Each row comes from the steps of one walk. Every step used is in the known rows, and no mark comes twice. Write the walk behind each row, first mark first.
Known rows:
kopo kula zokod kanen metu zoto rupib tagib: [-157  184   86   72   25   51  -40   46  -96 -136   30   92   94 -178
   -8  -52   57 -160   79   25 -145  -52  110 -150   -8 -142  -28   79
   10   -3  171   77   13   34  -46   -1   -8  104 -108  -88  133 -316
 -152]
kopo kula zokod kanen metu zoto rupib boba tagib: [-107  152   44   57  -27   65   78   52  -69  -55   14  -72  174 -228
   33  -38  127  -36  -35  -35 -188  -63  147   59  -54 -100  -63   70
   48  -32  188  117   46  -18   87  -70  -30  124  -63  -68  138 -194
 -172]
zokod kanen zoto rupib: [ -59   57  191  128  -60   25  108  -57 -138  145   25   70   76 -182
  -82   77   59   39  135  -59 -162 -105   39  -62   94 -101  -11  151
  105   98  106  117 -155   -3   59    4 -139   56  -28  -56  145 -268
   -1]
tagib boba kula zokod: [-104  104  185   53 -193   14   24   87  -89   -7   27  -46   60 -232
  -77    0  139  109   55    3 -145  -89  -38  -30    7   56  -97  -88
  277  172    5  -30 -159  176  212   47 -121  -16 -119  -64   87 -193
  -50]
kopo kula zokod kanen metu: [ -46 -136  124   93  -82  -47  116   73  -73  -45   19   42  129 -122
  -82  -50  152 -221  -44  -28 -227  -70   82  -23   53  -95  -39  -86
  157  123  127   73  -53  161   -1    4    0   38  -86 -105  158 -293
  -45]
zokod kanen metu poti zoto rupib tagib boba kula: [-209  180  313   14   45  -19  -50   58  -97   12  -68  -61  222 -180
   28  180  120  -85  360  -92  -13  -69  107 -146   -7  -71 -130  105
  130  -73   47   69  -69  -87   32   20 -169   99   -5   65  275 -139
  -40]
zoto zokod boba tagib: [ -83   77  226   94 -164   31  140   92 -100   26   53  -14  122 -187
 -115 -127  -42  160  188  103 -150 -304 -125   24   20   91   41   -4
  138  119  178  -81 -121   69  138  -47 -220  -94  -55  -19  123 -244
  -31]
kanen zoto zokod boba: [ -56   63  234  110 -200  -20  182   15 -160   54   60   33   61 -244
 -157    3   -7  109  282   70 -169 -288  -89   17   88   30   97  -35
  169  171  106  -12 -197   80  180  -29 -201 -119  -48   36  170 -275
   52]
metu kanen zoto zokod boba: [ -72   82  156   94 -208    5  180   -5 -109   45   14   34  111 -177
 -163   -6    5  117  178   51 -122 -294  -55   25   47   53   45  -76
  192  152  139   18 -223   32  136  -19 -182 -136   16   40  159 -233
   21]
kopo kula zokod kanen metu poti tagib: [ -70 -119  226  117    0  -69  -15  134  -61   41   78   41  156 -225
  -87  -17   91 -242  148  -37 -165 -168   34  -45   43  -24 -108  -76
  105  -59   92  135  -54  116 -246  -16   30   23   51    2  243 -179
  -33]
metu poti kula zokod boba: [ -58  128  236   51 -194  -42   46   95 -123  -53   -2  -70   61 -274
 -194   86  105   53  183   94 -165 -293  -77  -82  -19   60  -58 -158
  161  118   22   95  -93  314  -22   56 -114 -110  -25  -14  126 -173
 -107]
zokod boba rupib kanen: [  13   96  177   56 -246   21   62    9 -167   31  -10  -16  156 -204
 -204   -6   65  191  225  -70  -88 -217  -34  -91  -97  104 -127  -25
  223   30  123   33  -45  121  192   43 -259  -68   40  -96  213 -234
   38]
zoto metu kanen kula zokod boba rupib: [  30  224   16  -73 -213   -6   39   28  -65  -61   84  -20   98 -294
  -87  -23  163   83  174  -39  -61 -210   59   44  -33   66 -202  -54
  244   93  277   12  -85  202  281   28 -124 -179  -40  -69   11 -170
  -86]
kula zokod kanen metu poti tagib zoto rupib: [ -95  148  303   -4   81   23 -101   34 -149  100  107   55   65 -268
  -62  119  132 -103  134  -89  -80  -75  102   21  101 -103  -99   35
   38  -78  132  135  -88    1 -108  -25  -29   94   53  -24  240 -149
  -56]
poti kopo kula zokod: [ -78  -45    8  140 -104    6  -11   37  -28  -29   62   98   15 -225
 -161    7   65  -24   93   55 -163 -223  -42 -117   56  -14 -100  -42
   84  173   80   37 -172  288    2   -4    2  -42  -93 -246   44 -288
   56]
kula zokod kanen metu zoto rupib boba tagib: [-120  221   90   39  -16  112   96   63  -68   23   16  -85  137 -254
   12  -73   93   45  -66   17 -156  -58  125  137  -52  -72  -52   52
   96   -7  209   91   36  -76   64  -53 -122  102  -35  -47  154 -191
 -144]
poti kopo kula zokod kanen metu zoto: [-108  -19  -24   80    2   16  113   70  -27  -47   41   57   93 -185
  -64  -78  132 -239  120   14 -151  -14   55 -128   36  -23  -56  -19
   56  111   75  137  -51   43  -43    1   82   95 -108 -112  138 -247
    5]
tagib zoto rupib boba kula zokod kanen kopo: [ -72  216  166  -28 -102   68  -79  -44 -131   40   44  -60   11 -207
  -67  149  145   99   30  -33 -181   -7   89  145  -53 -117  -81   16
  224  199   85  165 -117   96  115  -91  -54   91  -57 -131   76 -129
 -149]
tagib zoto kanen kopo: [-117  -74   50   16   78   19   -4  -36 -112   85  152   91   35 -125
 -159   35  120   88  315 -147 -184  -34  -19   37   -4    0  -60 -142
  120  259  101  116 -270    5  -40  -68  -80   40   12 -103  103 -166
   68]
poti kanen metu zoto rupib: [-101   90  136   61   69   77  198  -75  -92   60   37   82  112 -218
  -71   -6  137 -145  343 -100 -107 -160   72 -114   88  -63  -84  -43
    9   95  166   52 -140 -138   26   95  -41   95  -55  -17  166 -132
   76]
metu poti tagib boba kula zokod: [-125  115  263   61 -125   -2  -68  136  -78   58   59  -57   94 -306
  -70   24  105   61  174   -4  -99 -145  -49  -34    3   96 -148  -86
  248   32  -16   27 -143  136   19   35  -89  -23  -14   21  173 -104
  -44]
zoto metu poti kula zokod kanen: [-132   12  168   22 -150  -27   37   97  -80 -115    1  -27   80 -184
  -70   79  168  -31  -63   56 -152  -93  -12  -81   21  -12  -97 -149
  175   67   83  173  -29  151 -137   62    6  -43   -5  -35  250 -180
 -128]
kula zokod boba rupib kanen: [  -2  165  145   43 -287   51   26   28 -157    8    0  -29  135 -275
 -191  -25   62  197   41  -38  -99 -191  -15  -22  -90   81 -127  -67
  272   54  138   36  -22  210  171   53 -237  -98   35 -133  205 -255
  -11]
kula zokod kanen kopo: [ -62   -1  143   92 -112   38   39   39  -76  115   35   26   36 -172
 -160  -76   45   27   -5   46 -237  -68  -13   95    0  -59  -57  -79
  261  264   92   89 -152  156  -99  -39  -68   -9  -40 -138   68 -266
  -43]
zoto metu kanen kopo: [ -74  -62   44   47    2   38   79  -61    2   54   52   96   67  -44
 -108  -24  147   62  373   -3 -128 -234   24  -10    9    1 -166 -141
  157  135  237   51 -233  -56    8  -37  -33  -63    4  -31   80 -100
   37]
rupib tagib boba kula zokod: [-144  141  173   59 -127   24  -81  114  -86  -59   29  -25   62 -216
  -57  -35   56  118   92   59 -124  -94  -53  -51  -51   42  -68  -43
  246  122   23  -52 -110  146  133   21 -165  -10 -116  -74   77 -259
  -97]
boba rupib zoto kanen kula zokod: [-145   90  -95    1 -112  -14   -8   70 -103  -73  129   71   75 -320
  -93  -81   61   68  -73 -163 -145   19   48   66  -44  -21 -108 -124
  203  159  172   82 -106  202   56   44 -107  -57  -80 -166   25 -254
   40]
poti kanen metu zoto zokod kula: [-119  -56  109   41  -40   45  255   12 -117  -89  126   98   80 -223
  -47  -78  137 -180  238  -46 -190 -169  -78    1   53   -4   76 -147
   82  136  132   74 -114  -97   23   61    7    6 -101  -14  270 -126
  117]
tagib boba kula zokod kanen: [ -95  113  189   29 -232   17   52  107  -94   -6  -46  -82  119 -169
  -82  -17  140   53 -158    7 -161   33  -26  -28  -25   40  -78  -54
  312  198  -10   43 -103  139  127   47 -111   31  -76  -72  132 -271
 -136]
poti kopo kanen kula: [ -73 -240 -161  103  -90  -35   42   17  -26  121  128   92   12 -157
 -109   13   69  -73  231 -104 -130 -111   -9 -115  -50  -56 -137  -78
   71  234   78   53 -122    5    1   21  -62 -108   38 -221   36 -209
   79]
kula zokod boba tagib zoto rupib: [ -61  251  215    7  -32   71  -48   10 -156   38   95    5   56 -243
  -70   47   90  174  173  -19 -118 -159    3    0   48  -21  -26  101
   31   37  153   15 -117  105  179  -42 -163   49  -39  -81   39 -238
 -158]
boba tagib zoto metu: [-108 -126  150   32   77  -15    0   59  -89  -51  185   81   57  -83
   20  -14  158  130  412  -42 -115  -99  -50  -70   71   49  -30   -1
   -6  -61  176   18 -116 -115  120  -67  -93   73  -20   15  127 -209
  -51]
poti metu zoto rupib: [-120  234  169   94   22   51  120  -11 -120    8   48  108  -27 -255
  -86   69  116   -3  465  -20  -94 -220  -71 -188   73  -43  -95   46
   11   -1  217   27 -107  -24   10   88  -96   78  -82  -31  102 -163
   27]
kanen kula zokod boba: [   5   68   92   33 -216  -48   57   89 -111   16   80  -19   34 -249
 -166  -52   91   39   98   34 -217 -248  -37   23  -25    3  -46 -109
  192  231   92   -3 -131  276  137    7 -132 -102  -67  -78  -30 -272
 -141]
boba kula zokod kanen zoto metu poti: [-177  -57  189   75 -115    7   31   53  -47  -19   51   -1  116 -177
   62   98  165    6  265  -12 -121  -64   84  -77   78   -5  -53  -51
  232  -29   86  177  -84   45  -28   53  -10  -19   28  113  325 -114
  -49]
tagib boba rupib kanen zoto zokod kula: [ -63   38  135   33 -181   18  100  -18 -234   24   92   28  120 -314
  -52   45  100  139  185 -154 -140 -123  -54   65   -4    6    4   57
  231    5   59   69  -90  -34  288  -14 -142  -78  -65  -71  345 -158
  173]

Which walk is each row?
[ -91  -38   15   -6   90   42  -23  -33  -26   36   95    4  102  -59
  -40   17  153  190  374  -56 -116 -152   53  137  -77    6 -134  -83
   94    6  219   99 -169 -181   54 -157  -68   32   65  -11   70  -74
  -60] => rupib boba tagib zoto metu kanen kopo
[-122   12  259   82 -204    3  155  -17 -103   24    5  -46  181 -228
  -66   99   33    5  413  -26 -103 -278  -54  -65   45   81   28  -93
  243  162   27   80 -188   49   73   72 -113  -83   10  106  273  -65
   46] => metu poti kanen zoto zokod boba kula
[-137 -171   60   45   74    9  -83   -6  -52  -26  123   37  174 -202
   18   40  145  -43  380 -144 -170 -124   57    1   47  -55 -112 -133
   73   15  104  133 -139   43 -136  -42  130   38   47  -40  165 -105
  -51] => boba tagib zoto metu poti kanen kopo kula zokod
[ -66  185  159  -29  -43  -67  -73  115 -115  -39  128   24  108 -396
  -55   -5   83   17  459  -44  -58 -198    6  -26   -9   61 -162  -44
  103 -155  191   87  -29  102   11    1  -84  -85    7   88  121 -160
  -32] => kanen kula zokod boba rupib zoto metu poti tagib
[-100   98  170  -37  -15    2 -114   11 -122 -165   36   12  214 -284
  -66  118  131  -12  507 -108  -40 -160   45 -123  -10   31 -121 -117
   76  -81  127   88  -74   90  -32   60  -39  -37  102   20  241 -244
  -56] => kopo kula zokod boba rupib tagib zoto metu poti kanen
[-129   81  -39   58  -66    8  -18   -7  -97 -102   75   95  109 -286
 -116  -24   76   35  134 -139 -186   -6   54   -2  -22  -41 -110 -100
  175  145  166  118 -138  257   29  -11  -22  -16 -108 -174   48 -256
   79] => boba rupib zoto kanen kopo kula zokod
[ -86    5   71   40 -145    1   93   13  -64  -76   59  -46   77 -189
   55   89  184   69   77   29 -175  -43   45   48    3  -19  -16  -35
  231   77  145  161  -47   -5  160  -24  -92   16  -30   37  203 -206
 -135] => rupib boba kula zokod kanen zoto metu
[ -89   76    9  -30   45   66  -20    5  -95   73  137  -15  106 -208
 -106  -41   85  138  204  -81 -191  -56  -28  128  -55   46  -34 -106
  156  261  147  105 -184   89   -3  -96 -119    4   12  -91   54 -187
  -97] => kula zokod boba tagib zoto kanen kopo
[ -40   85   28  -21  -85  -10  -10  -10 -133  -64   83    9   92 -203
 -167   67  171   28  204  -85 -227 -107   -3  -15  -31    6  -40 -161
  128  263   89  115 -197  256   87  -54  -32  -13  -21  -95   49 -261
 -134] => tagib zoto kanen kopo kula zokod boba
[ -29  174  146   12   14   35  -90  -50 -151   33  110   15   79 -227
  -48   83  111   78  333  -81 -176 -174   47   -7   32  -88  -59  129
   11   76  142   64 -134  153  174 -113  -28   67  -89 -118  -17 -176
 -160] => kanen kopo kula zokod boba tagib zoto rupib
[ -10   76   46  -32   31  -41 -126  -46  -95 -139   88   72  134 -103
  -73   70  142   29  623  -87  -79 -174   49 -111  -75   15 -146   38
   58  -18  207   81 -127   54  162 -118  -22  -17  -30  -45   13 -191
  -86] => zokod boba rupib tagib zoto metu kanen kopo kula
[-187  270  157  -38   68  115 -103    8  -39   75 -113  -46  143 -244
  -36  124   88  -89  283   33   19 -126  152  -86    2  -72 -192   99
  145   34   87   49  -70   23   14   28  -53   -9  -67 -114  288 -124
   66] => zoto rupib tagib boba kula zokod kanen metu poti kopo
[-118  160  180  -85  -32  -37 -208  100 -145 -110  150   11   60 -297
  -21   89  136   98  522  -55  -37 -140   97  -20  -17   -5 -121  -27
  111 -133  156   52  -41  115   97  -20  -81  -91   31   45  178 -180
  -86] => kanen kula zokod boba rupib tagib zoto metu poti
[ -46  175   53  -43  -59  -35 -219   97 -134  -76  154   33   57 -232
 -108  -22   26  122  189  -68  -48  -84   13   46 -114   29  -84   32
  141    8  124   42  -82  140  101  -69 -170  -35    8 -114  -55 -275
 -152] => metu kanen kula zokod boba rupib tagib zoto
[ -62    5  197   47 -159  -10   10   36 -128  -21  -29  -31  231 -247
 -113   69  158  -62  325 -132 -100 -231  172  -72  -30  -19 -166 -115
  199 -111  122   93    4  209   66   56  -53  -85   50  -19  363 -112
   66] => kopo kula zokod boba rupib kanen metu poti
[ -57   71   21  -42   30   63  -19  -16  -28   23   93    2  113 -113
  -39  -40  146  132  316    0 -116 -162   21   92  -32   40 -109  -88
  139   87  232   75 -160  -21   65 -106  -48  -29   25   -9   24 -123
 -159] => kula zokod boba tagib zoto metu kanen kopo
